Below are the code and all the weights of a small trained network. Each question names an input and a class and asks about switching units off, where a switched-off unit gives its printed mean instead of its output.

import numpy as np


def w(rows, s, z=0):
    codes = np.array(rows[::2]) - 128.0
    scale = np.full(codes.shape[1], s)
    scale[-1] = z or s
    return codes * scale


def norm(h):
    return h / np.sqrt((h * h).mean(-1, keepdims=True) + 1e-5)


def f(y):
    return y / 2 * (1 + np.tanh(0.7978845608 * (y + 0.044715 * y**3)))


def log_softmax(a):
    a = a - a.max(-1, keepdims=True)
    return a - np.log(np.exp(a).sum(-1, keepdims=True))


def net(x, mask):
    res = np.array(x, float).reshape(1, 5) / 4 @ E
    u = 0
    for l in range(2):
        y = f(norm(res) @ A[l][:, :-1].T + A[l][:, -1])
        res = res + np.where(mask[u : u + 16], y, B[l][:, -1]) @ B[l][:, :-1]
        u += 16
    return log_softmax(norm(res)[-1] @ U[:, :-1].T + U[:, -1])


A, B = {}, {}
E = w([
[164,205,188,164],'x0',
[254,132,75,88],'x1',
[147,161,27,117],'x2',
[61,177,122,36],'x3',
[123,173,144,106],'x4',
],0.0054)
A[0] = w([
[153,175,157,170,112],'0.n0',
[145,104,135,165,157],'0.n1',
[157,201,147,116,125],'0.n2',
[170,180,160,97,78],'0.n3',
[174,73,155,157,109],'0.n4',
[201,170,61,186,2],'0.n5',
[126,117,153,128,105],'0.n6',
[46,149,143,158,49],'0.n7',
[190,160,182,91,108],'0.n8',
[148,115,194,125,144],'0.n9',
[137,106,118,122,127],'0.n10',
[100,86,60,107,158],'0.n11',
[118,142,5,170,220],'0.n12',
[155,187,157,105,115],'0.n13',
[118,119,109,108,148],'0.n14',
[125,177,80,144,139],'0.n15',
],0.012,0.0059)
B[0] = w([
[139,91,143,74,163],'0.n0',
[140,118,202,112,167],'0.n1',
[131,151,75,38,184],'0.n2',
[137,157,61,110,156],'0.n3',
[188,108,151,164,173],'0.n4',
[187,175,154,59,171],'0.n5',
[141,126,109,145,125],'0.n6',
[92,122,102,199,167],'0.n7',
[129,191,2,192,177],'0.n8',
[198,129,98,190,174],'0.n9',
[150,86,108,141,132],'0.n10',
[127,75,110,59,194],'0.n11',
[121,111,199,77,253],'0.n12',
[169,161,84,89,170],'0.n13',
[79,96,137,87,148],'0.n14',
[94,147,221,171,163],'0.n15',
],0.0082,0.0056)
A[1] = w([
[24,144,115,206,2],'1.n0',
[99,79,49,101,154],'1.n1',
[123,164,66,68,101],'1.n2',
[81,137,164,165,190],'1.n3',
[126,145,114,134,81],'1.n4',
[186,141,104,191,97],'1.n5',
[197,59,104,186,157],'1.n6',
[69,160,128,56,196],'1.n7',
[104,130,91,55,71],'1.n8',
[10,148,153,209,54],'1.n9',
[103,100,225,121,170],'1.n10',
[160,210,54,154,97],'1.n11',
[10,117,82,218,40],'1.n12',
[189,140,169,89,93],'1.n13',
[123,76,83,109,144],'1.n14',
[54,50,159,126,191],'1.n15',
],0.011,0.0029)
B[1] = w([
[67,1,28,174,177],'1.n0',
[111,150,208,140,173],'1.n1',
[38,156,124,213,210],'1.n2',
[223,73,66,96,177],'1.n3',
[120,93,124,122,117],'1.n4',
[71,122,89,176,167],'1.n5',
[64,154,189,210,209],'1.n6',
[144,88,173,242,255],'1.n7',
[100,134,153,201,193],'1.n8',
[120,12,15,114,213],'1.n9',
[160,216,14,147,232],'1.n10',
[42,171,41,71,203],'1.n11',
[156,73,41,154,188],'1.n12',
[171,125,91,159,189],'1.n13',
[83,102,235,127,155],'1.n14',
[112,121,75,77,252],'1.n15',
],0.0063,0.005)
U = w([
[81,201,194,129,48],'0',
[193,115,164,254,142],'1',
[137,229,36,114,172],'2',
[221,102,187,107,82],'3',
[215,192,177,89,154],'4',
[75,132,214,161,2],'5',
[114,53,28,159,205],'6',
[93,51,194,35,144],'7',
],0.018,0.0044)

Each question gives the input, the list of numbers given to net, and the class t.
The units are the neurons (one row each of A and B). Each row of codes is followed by its name. A weight is (code - 128) times the scale printed after its matrix; where a second scale follows, it is the last column's (A, B and U).
mask holds one flag per neuron, layer by layer. A switched-off neuron (its flag False) gives its mean, the last column of its row in B, instead of its output. The means were averaged over made-up inputs and are rounded, as every weight is.
A unit's drop is (log p(t) with every unit on - log p(t) with that unit switched off) / (log p(t) with every unit on - log p(t) with every unit switched off).
The circuit of an input: a set's keep is (log p(t) with only the set's units on - log p(t) with every unit switched off) / (log p(t) with every unit on - log p(t) with every unit switched off). Starting from the 12 units with the biggest drops (on a tie, the unit counted first), units are removed one at a time, each time the one whose removal leaves the highest keep (on an exact tie, the one counted first), for as long as the keep stays at least 0.8.
units of the circuit, in order: the units of the circuit, biggest drop first
unit that matters most: the unit with the biggest drop
top k neurons: the k neurons with the biggest drops, biggest first
k most important neurons of layer l: the k neurons of layer l with the biggest drops, biggest first
drop when u is switched off: that unit's drop, to one decimal
input [-7,0,-2,-7,-1], class 1: units of the circuit, in order => 1.n6
input [0,7,0,-3,-1], class 3: units of the circuit, in order => 0.n5, 1.n10
input [1,4,8,-1,8], class 4: 3 most important neurons of layer 0 => 0.n12, 0.n5, 0.n15
input [5,8,-8,-6,5], class 2: units of the circuit, in order => 0.n8, 1.n11
input [-8,-8,8,8,5], class 7: units of the circuit, in order => 0.n12, 0.n8
input [5,4,0,-8,6], class 2: units of the circuit, in order => 0.n8, 1.n11
input [-7,-3,-2,-8,6], class 1: top 2 neurons => 0.n4, 1.n6
input [-4,7,-4,0,-3], class 3: 2 most important neurons of layer 1 => 1.n2, 1.n7
input [-3,-4,6,1,0], class 7: 2 most important neurons of layer 0 => 0.n11, 0.n12
input [-8,-1,-5,-5,6], class 1: 3 most important neurons of layer 0 => 0.n4, 0.n12, 0.n2
input [-5,3,-7,2,3], class 5: top 2 neurons => 0.n12, 1.n6
input [8,-6,-8,3,4], class 6: drop when 1.n12 is switched off => 0.0
input [0,7,8,1,7], class 4: drop when 1.n12 is switched off => 0.1
input [-7,5,7,8,6], class 7: unit that matters most => 0.n11
input [-6,-4,-8,-8,-2], class 1: drop when 0.n4 is switched off => 0.4
input [8,-3,2,0,-7], class 2: top 2 neurons => 1.n7, 0.n12
